B, the same points and some others measured another way; then each row and its match in B:
B (68 x 33):
[148, 70, -370, -98, 13, 196, 64, 199, -1, 432, -12, -344, -85, -453, -148, 124, -117, -105, 28, 69, -127, -77, -99, -19, 186, -224, 137, 89, 111, 2, -59, 142, -47]
[-18, -289, -128, 313, -138, 38, -8, 108, -153, -75, -120, 184, -47, -67, -59, -164, -33, 232, 76, -179, -128, 124, 148, -202, 10, -197, 231, -105, 112, -232, 573, -297, 94]
[-157, -232, 305, 99, 107, -10, 41, -149, 1, -326, 9, 30, -123, 121, -31, 78, 53, 188, -82, -98, 100, -62, 127, -31, -235, 199, 183, 59, 3, 28, 227, -45, 25]
[64, -4, 44, -273, 196, 25, 131, -72, -72, 64, -162, -131, -35, -330, 70, 34, -84, 55, -70, 70, 18, -68, 147, 223, 28, -20, 61, 224, -146, 275, -82, 119, 174]
[-128, 187, 163, 58, 247, -16, 61, -44, -51, -56, 291, -133, -150, 32, -96, 282, 25, -87, -119, 87, 108, -214, 21, -88, -206, 374, 161, 135, 97, 79, 69, 34, -249]
[-95, -121, 237, -378, 157, -48, 127, -226, 75, -215, -148, -99, -68, 28, 194, 42, -114, 140, -82, 66, 43, -64, 87, 423, -84, -68, -36, 215, -229, 329, -354, 200, 238]
[-212, -345, 117, 126, -189, -87, -103, -5, 189, -345, 102, 33, -83, 519, 90, -21, 29, 104, 73, -170, -22, 43, -128, 53, -142, -162, 34, -202, 141, -227, -21, 17, 50]
[-40, -218, 364, -136, 153, -151, -3, -114, -11, -272, -144, 80, 33, 65, 171, -74, 131, 119, -11, -63, 128, -17, 226, 178, -156, 117, 0, 62, -132, 138, 103, -6, 221]
[9, -173, -95, -5, -49, -61, 12, 20, -164, -64, -60, 123, 84, -89, 210, -192, -67, 2, -29, -185, 24, 142, 78, 95, 104, -76, 81, -16, 75, 23, 169, 88, 329]
[7, 25, -77, -48, 85, 8, 59, 54, -48, 96, -60, -74, -86, -144, -37, 53, -69, 74, 44, 83, -107, -53, 80, 26, -7, -161, 88, 85, -34, 29, 76, -100, -25]
[-50, 38, 113, 12, 132, 66, 86, 17, -9, -52, 121, -114, -170, -37, -91, 115, -41, 78, -60, 220, -82, -282, 149, 158, -122, 171, 115, 87, -66, 73, 38, -202, -212]
[89, -168, 46, 36, 48, -103, -99, 129, -60, 65, -110, 21, 105, -132, 57, -87, 197, -42, 98, -186, 100, 90, 100, -139, -6, -15, 64, -65, 103, -95, 337, 16, 172]
[35, -75, -51, -115, 65, -3, 92, -1, -124, 22, -194, 33, -29, -218, 75, -91, -120, 152, 10, 47, -105, 9, 186, 165, 51, -198, 70, 119, -128, 120, 100, -104, 172]
[191, 239, 26, -391, 268, -116, -18, 176, 61, 362, -82, -275, 37, -267, 42, 96, 120, -179, 139, 275, -27, -194, 98, 230, 30, -98, -161, 129, -158, 182, -244, 29, -63]
[-95, -58, 464, -238, 351, -115, 46, -219, 94, -180, -104, -156, -74, 0, -6, 254, 171, 77, -47, -36, 240, -87, 108, -4, -288, 201, 51, 232, -123, 232, -43, 200, 57]
[-99, -15, 182, -245, 134, -90, 12, -74, 157, -90, 19, -181, -83, 165, 72, 164, 12, -3, 21, 68, 39, -103, -47, 194, -133, -62, -48, 92, -72, 120, -297, 164, 11]
[-114, -218, 316, 239, 93, -12, -10, -48, -47, -302, 109, 73, -92, 112, -61, 32, 143, 117, -80, -94, 114, -120, 181, -102, -236, 363, 213, -25, 77, -67, 410, -165, -64]
[-238, -250, -37, 153, -45, 142, 106, -176, 39, -208, 14, -93, -224, 76, -141, 209, -170, 212, -87, -257, 15, 116, -162, -240, -124, -150, 318, 92, 180, -67, 124, 199, 64]
[-1, -177, -2, 5, 48, 80, 69, -47, -91, -47, -27, -54, -26, -211, 27, -3, -44, 35, -103, -152, 76, 25, 57, 4, 13, 87, 185, 80, 84, 73, 160, 156, 190]
[-49, -128, 188, -47, 58, -41, 5, -5, 39, -171, 39, -25, -59, 102, 75, -21, 31, 64, -18, 71, -2, -152, 125, 232, -105, 100, 22, -4, -59, 49, -3, -79, 8]
[67, -282, 49, 134, -38, -10, -27, 68, -184, -127, -14, 150, 94, -146, 159, -252, 69, 8, -66, -179, 79, 24, 218, 82, 55, 213, 137, -81, 99, -28, 391, -47, 260]
[-89, -299, 45, 125, -141, -43, -23, 24, -36, -266, 3, 160, -16, 200, 148, -193, -41, 139, 7, -109, -62, 32, 100, 150, -26, -69, 74, -124, 43, -102, 178, -134, 161]
[-57, 76, 53, 80, 76, -33, -18, 97, -15, -25, 253, -66, -87, 101, -14, 88, 31, -88, -16, 107, -16, -201, 38, 54, -95, 196, 69, -26, 92, -43, 61, -104, -195]
[31, 93, -96, 60, 3, -27, -57, 230, 5, 135, 203, -104, -44, 31, -16, 25, 34, -132, 72, 146, -101, -182, 12, 73, 2, 26, 16, -91, 93, -115, 43, -151, -194]
[42, -37, 57, -26, 57, 65, -57, 191, 232, 167, 18, -310, -155, -7, -222, 179, 134, 28, 163, 202, -123, -266, -6, 15, -112, -120, 24, -40, -14, -134, -43, -163, -307]
[-222, -307, 134, 294, -36, 162, 80, -139, 11, -339, 120, -17, -231, 133, -166, 135, -67, 239, -133, -166, 24, -57, 6, -163, -209, 160, 338, 11, 156, -107, 299, -35, -69]
[-148, -30, -5, 149, 1, -156, -69, 38, -20, -92, 111, 67, -38, 260, 24, 89, 40, -12, 83, -169, 33, 122, -92, -247, -122, -118, 90, -64, 189, -173, 198, 14, -14]
[-130, 147, -231, 53, 38, 1, 85, -4, -134, 49, 191, -43, -108, -5, 12, 145, -214, -65, -72, -49, -42, 55, -120, -99, 17, -84, 162, 95, 174, 6, 19, 131, -21]
[-200, -357, 185, 153, -103, -25, -16, -90, 64, -393, 38, 90, -102, 337, 54, -34, -8, 196, -19, -162, 9, 19, 15, 35, -162, -11, 131, -97, 79, -120, 146, -46, 89]
[-252, -97, -89, 159, -115, 44, 76, -71, -17, -260, 233, 31, -187, 302, 38, 65, -250, 102, -98, -45, -103, -20, -108, 69, -71, -64, 173, -21, 142, -69, -26, 2, -38]
[-40, -74, -11, -29, -10, 26, -14, 95, 157, 43, 11, -187, -141, 82, -97, 115, -8, 70, 99, 96, -129, -127, -43, 57, -70, -214, 40, -22, 5, -91, -75, -78, -138]
[-31, 108, -88, -36, 106, 60, -42, 147, 249, 298, 93, -436, -192, -15, -304, 416, 88, -89, 151, 57, -41, -122, -251, -285, -122, -217, 92, 39, 156, -154, -109, 138, -335]
[19, 45, 81, 5, 144, -121, -23, 50, -161, -26, 164, 43, 74, -62, 160, -30, 82, -177, -77, -65, 151, -41, 100, 39, -28, 312, 58, 19, 109, 71, 168, 88, 94]
[-124, -199, 229, -45, -8, -162, -80, -28, 107, -259, 47, 31, -7, 344, 161, -24, 93, 33, 47, -82, 64, -10, 6, 146, -147, -9, -37, -87, 17, -44, -45, 37, 94]
[-139, 104, 41, -328, 211, -76, 107, -152, 144, 56, -153, -247, -164, 22, -49, 330, -109, 108, 69, 46, -18, 44, -136, -18, -134, -400, 13, 257, -105, 164, -319, 235, 9]
[-87, 19, 64, 156, 77, -61, -10, 50, -96, -93, 185, 45, -58, 87, -2, 49, 31, -25, -33, -19, 26, -73, 74, -79, -110, 185, 134, -17, 119, -64, 247, -109, -96]
[-42, 70, -75, 177, 16, -43, -15, 147, -132, 5, 227, 51, -49, 44, 12, -19, -21, -71, -9, 51, -62, -101, 75, -8, -20, 125, 108, -62, 132, -100, 236, -186, -125]
[-55, -281, 543, -95, 192, -208, -26, -159, -22, -410, -137, 170, 60, 145, 206, -124, 221, 151, -34, -79, 198, -51, 321, 204, -239, 290, -7, 40, -165, 149, 205, -82, 239]
[44, -161, -180, -81, -15, 21, 67, -6, -153, 52, -162, 14, 45, -269, 133, -113, -127, 34, -34, -189, 8, 172, 37, 40, 144, -195, 124, 76, 60, 73, 118, 183, 348]
[-49, -242, 274, -143, 70, -119, 16, -106, -15, -281, -121, 94, 22, 89, 209, -128, 39, 127, -30, -42, 70, -21, 194, 282, -93, 57, -8, 35, -126, 141, 22, -2, 252]
[-117, -281, 115, -154, -71, -48, 43, -90, 127, -256, -187, 17, -99, 223, 127, -83, -119, 273, 65, 34, -138, 0, 67, 326, -69, -345, -23, 7, -174, 44, -161, -78, 166]
[-69, -182, 12, 194, -82, -23, -4, 30, -170, -245, 202, 169, 19, 106, 187, -183, -53, -27, -129, -127, 37, -22, 108, 136, 12, 258, 138, -101, 160, -44, 249, -43, 145]
[141, 96, -285, 63, -65, 66, -40, 324, -72, 284, 196, -128, -5, -189, 1, -77, -35, -193, 47, 162, -154, -189, 33, 146, 168, 5, 37, -108, 132, -107, 64, -137, -132]
[-126, -195, 2, 346, -125, -73, -78, 96, -96, -220, 179, 192, -36, 263, 40, -104, 37, 48, 23, -171, -12, 40, 41, -140, -90, 72, 162, -187, 219, -259, 414, -192, -15]
[15, 81, -97, -94, 20, 21, -27, 174, 144, 185, 110, -258, -107, 23, -71, 135, -11, -82, 100, 189, -130, -195, -83, 123, -5, -154, -16, -23, 27, -62, -199, -23, -201]
[105, 70, -18, -159, 77, 12, -39, 207, 130, 229, 64, -277, -55, -97, -42, 78, 72, -120, 99, 226, -88, -249, 15, 205, 13, -49, -58, -13, -26, 6, -179, -41, -162]
[-10, -144, 227, -140, 77, -223, -125, 46, 113, -83, -85, -17, 72, 186, 146, -20, 213, -29, 144, -86, 100, 34, 39, 60, -115, -87, -95, -59, -13, -28, -5, 64, 132]
[-13, 88, 66, -107, 143, -98, 14, 22, -82, -6, 122, -39, 16, -26, 138, 26, 11, -127, -54, 42, 75, -82, 63, 148, -25, 162, 9, 62, 28, 120, -38, 90, 50]
[-52, -303, 355, -232, 95, -128, -12, -142, 111, -278, -197, -5, 22, 123, 185, -51, 111, 130, 15, -95, 123, 5, 125, 246, -141, -25, -43, 49, -143, 140, -85, 125, 283]
[79, 159, -195, 124, -16, 58, -37, 300, -65, 210, 336, -128, -50, -80, -31, 1, -10, -223, -7, 205, -121, -278, 28, 128, 82, 193, 61, -106, 158, -111, 67, -164, -263]
[25, -66, 23, -123, 50, -4, 3, 54, 57, 40, -14, -143, -42, -55, 36, 31, 13, -16, 27, 46, -16, -93, 24, 150, -8, -57, 19, 27, -10, 46, -83, 56, 36]
[-214, -99, 122, 156, 13, -33, 28, -93, -47, -304, 257, 55, -100, 264, 72, 71, -54, 5, -133, -123, 90, -39, -29, 3, -145, 240, 165, -9, 164, -25, 105, 76, 6]
[-168, -263, 334, -137, 85, -63, 16, -198, 162, -330, -39, -95, -87, 232, 80, 111, 52, 125, -50, -118, 137, -22, -11, 127, -212, 39, 50, 66, -38, 100, -134, 203, 146]
[170, 116, 10, -171, 209, -31, -70, 223, 124, 387, -87, -328, -23, -276, -162, 190, 218, -120, 185, 147, -12, -159, 29, -92, -37, -108, -23, 55, -18, -17, 11, -12, -173]
[-217, -144, -195, 53, -77, 100, 147, -162, -62, -155, 19, -24, -172, 40, 10, 105, -316, 157, -111, -205, -50, 166, -158, -65, 3, -244, 248, 114, 143, 16, -10, 226, 169]
[-53, -270, -82, 285, -198, 52, 30, 84, -191, -257, 95, 254, -47, 85, 120, -301, -148, 166, -69, -23, -163, -56, 210, 206, 51, 56, 168, -150, 67, -124, 362, -352, 97]
[-93, -80, -219, 128, -158, -132, -82, 130, -36, 1, 55, 97, 4, 224, 103, -63, -65, -10, 137, -172, -90, 190, -126, -123, 42, -358, 41, -149, 196, -236, 136, -12, 92]
[90, 174, -12, -202, 141, -52, -49, 210, 171, 300, 25, -306, -70, -57, -100, 181, 105, -104, 183, 268, -114, -234, -15, 99, -43, -174, -92, 25, -64, -16, -200, -78, -252]
[9, -21, -63, 95, -22, -133, -40, 117, -212, -67, 158, 183, 96, 34, 232, -197, -10, -126, -34, -72, 24, 20, 117, 115, 66, 146, 39, -91, 128, -35, 223, -59, 148]
[180, 288, -205, -92, 58, -134, -106, 380, -39, 384, 166, -115, 68, -99, 75, -49, 78, -282, 170, 275, -144, -194, 58, 183, 120, -77, -145, -94, 32, -72, -52, -184, -188]
[11, -34, -109, 218, -49, 139, -35, 226, 59, 121, 218, -188, -150, -32, -202, 101, 24, -35, 37, 108, -127, -238, -15, -64, -31, 72, 163, -107, 168, -203, 171, -188, -304]
[39, -44, -76, -47, 99, 162, 107, 56, 41, 176, -155, -229, -191, -304, -245, 161, -73, 187, 54, 135, -161, -135, 80, -44, -34, -225, 174, 140, -76, 19, 91, -135, -133]
[-94, -108, -155, -185, -47, -25, 33, -53, 98, 22, -107, -151, -67, 52, 78, 109, -152, 40, 63, -152, -36, 175, -213, 11, 36, -452, 37, 65, 67, 16, -235, 319, 206]
[-35, -27, -222, 296, -81, 25, -26, 165, -161, 42, 206, 61, -42, -19, -33, -27, -51, -62, -10, -122, -50, 28, -17, -199, 40, 35, 204, -107, 271, -209, 362, -89, -52]
[6, -189, 105, -268, 72, -71, 75, -130, -88, -150, -171, 39, 65, -116, 283, -151, -81, 54, -86, -103, 83, 74, 131, 334, 53, -37, 0, 122, -106, 249, -105, 219, 423]
[146, -115, -238, 141, -41, 185, 26, 204, -116, 228, 8, -123, -38, -404, -116, -52, -27, -26, -16, -30, -79, -79, 80, -62, 139, 18, 214, -24, 149, -88, 313, -63, 3]
[68, 88, -228, -82, -3, 119, 41, 171, 16, 225, 178, -256, -81, -178, -14, 65, -114, -154, -30, 159, -108, -201, -62, 204, 122, -12, 55, 15, 90, 27, -178, 77, -100]
[-179, -81, 25, 160, -31, -23, 83, -60, -156, -302, 169, 176, -109, 195, 112, -73, -185, 131, -113, 19, -84, -56, 125, 158, -73, 99, 145, 1, 31, 11, 161, -182, 15]
Rows of B count from 0, top down.

[-19, 223, 148, -29, 34, 282, -53, -14, 239, 159, -174, 15, -182, -136, 54, 210, 215, -81, -61, -13, 61, -123, -174, 266, 242] | 28
[77, -201, -166, 30, 54, 25, -106, 126, -64, -69, 37, -53, -295, 92, 41, -81, -254, 127, -135, -32, 112, -41, 184, 259, 13] | 67
[148, -126, -115, 112, 4, -185, -106, 130, -183, 6, -88, -113, -53, 151, 4, -14, -141, 56, -142, -130, 152, -9, 258, 200, -14] | 10
[-84, 154, 8, -132, -49, -191, -257, 175, -51, -78, 75, 153, -55, -117, -79, -107, -86, 331, -16, 201, -209, 61, -190, -79, 143] | 27
[56, -135, -35, 134, -66, -175, -45, 34, -155, 3, -130, -143, 46, 200, -16, -15, -54, -156, -183, -195, 175, 43, 345, 12, -193] | 7
[54, 71, -108, 130, 108, -73, -197, 1, -105, -3, -87, -145, -107, 30, -34, 122, -231, 89, -333, -90, 20, -129, 242, 103, -87] | 35
[100, -177, -26, 106, -27, -231, -3, 71, -164, -72, -127, -100, -61, 189, -72, -165, 14, -98, -162, -227, 240, 78, 296, 4, -217] | 48
[-132, 250, 6, 36, 151, 15, -126, 51, -137, 188, -259, 44, -367, 108, -30, -181, 66, 97, -175, 19, 43, -68, -283, 321, -19] | 6
[-186, -1, 24, -46, -42, 153, -24, 88, -30, 141, -86, 90, -216, 169, 118, -146, 44, -160, 44, 108, 18, 135, -196, 274, 64] | 21
[-160, 37, 45, -66, -16, 27, -28, 83, -96, -8, 46, 125, -3, 109, 116, -95, 66, -250, 50, 189, -128, 340, -155, 65, 87] | 65
[-149, 449, 111, 22, 187, -157, -174, -35, -127, 55, -239, 69, -198, -52, -172, -122, 172, 115, -285, 24, -89, -30, -284, -42, -113] | 31
[-162, 104, 65, -37, 32, 42, -28, 66, -58, 100, -161, 104, -264, 107, 9, -223, 144, -66, -38, 42, 49, 92, -245, 181, -22] | 30
[127, 200, -64, 108, 448, -34, -37, -67, -150, -205, -77, -40, -398, -66, -84, -66, 54, -12, -374, -66, 48, 56, 5, 150, -88] | 56
[171, -53, -57, 59, 78, -288, -84, 99, -193, -206, 42, -38, 44, 19, -51, -36, -43, 2, -144, -61, 23, 182, 225, -53, -10] | 18
[135, 66, -50, 202, 301, -83, 19, -47, -210, -24, -245, -134, -291, 139, -52, -76, 96, -147, -343, -231, 234, 3, 150, 235, -189] | 24
[54, -19, 186, -181, -95, 43, 36, 96, 218, -222, 164, 145, 112, -225, 33, 86, 276, -176, 159, 107, -73, 299, -55, -149, 285] | 38
[-31, 361, 67, -19, 272, -122, -111, 32, -137, -59, -122, 123, -259, -96, -101, -154, 200, 107, -170, 85, -92, 104, -329, 87, 59] | 17
[146, -188, -9, 61, -159, -427, -61, 144, -196, -137, -27, -72, 233, 121, -84, -94, -14, -35, -66, -169, 127, 169, 362, -191, -133] | 13
[-219, 124, -3, -41, -138, 44, -220, 103, -30, 191, -52, 52, -17, 89, 74, 37, -156, 47, -42, 174, -142, -2, -124, 134, 99] | 36
[111, -474, -91, -66, -237, -321, -13, 267, -110, -221, 80, 18, -105, 162, -88, -405, -123, 169, 74, -142, 245, 133, 301, -79, -145] | 5
[-11, 88, 192, -110, -71, 163, 12, 33, 235, -18, -17, 80, 8, -151, 59, 146, 273, -198, 72, 46, -2, 123, -107, 22, 246] | 9
[-219, 101, 61, -35, -184, -13, -172, 99, -17, 230, -185, 55, -76, 120, -9, -101, -14, 64, -35, 44, 0, -67, -140, 96, -22] | 33
[-125, -59, 146, -208, -482, 75, -218, 169, 351, 80, 88, 70, 235, -185, 23, 227, -78, 156, 168, 113, -101, -105, 50, -167, 268] | 47
[-115, 193, 134, -120, -372, 75, -349, 83, 341, 197, -43, -18, 210, -264, -36, 403, -137, 312, -35, 70, -145, -343, 29, -118, 260] | 4
[-80, -66, -47, -21, -9, 162, -9, 149, -101, 149, -27, 77, -135, 211, 229, -52, -5, -214, 107, 152, 3, 229, -154, 450, 230] | 55
[-29, -191, 92, -261, -343, 110, -110, 230, 323, -81, 194, 156, 4, -189, 45, 31, -14, 177, 250, 145, -42, 30, -38, -39, 340] | 66
[38, -179, -98, 41, -69, -119, -111, 105, -96, -75, 27, -67, -29, 109, 4, -28, -206, 14, -130, -56, 60, 43, 281, 25, -67] | 59
[-37, 213, 120, -43, 16, 306, -91, -5, 243, 136, -94, 11, -114, -160, 86, 281, 117, -74, -54, 55, -20, -98, -135, 236, 285] | 60
[-82, -36, 146, -118, -318, 200, -75, 115, 285, 175, -63, 37, 61, -62, 85, 180, 89, -58, 138, 20, 54, -71, -18, 104, 252] | 19
[178, 226, -96, 142, 348, -101, -159, -21, -179, -123, -38, -98, -123, -69, -28, 170, -90, 33, -358, -28, -61, 21, 119, 156, 50] | 63
[179, -359, -68, -15, -166, -403, -26, 237, -192, -250, 122, 6, 129, 123, -39, -221, -62, 30, 67, -84, 120, 282, 320, -129, -37] | 64
[-39, 96, 181, -97, -232, 42, -119, 81, 246, 113, -136, 31, 17, -145, -54, 112, 165, 89, 26, -44, 60, -141, -48, -27, 149] | 52
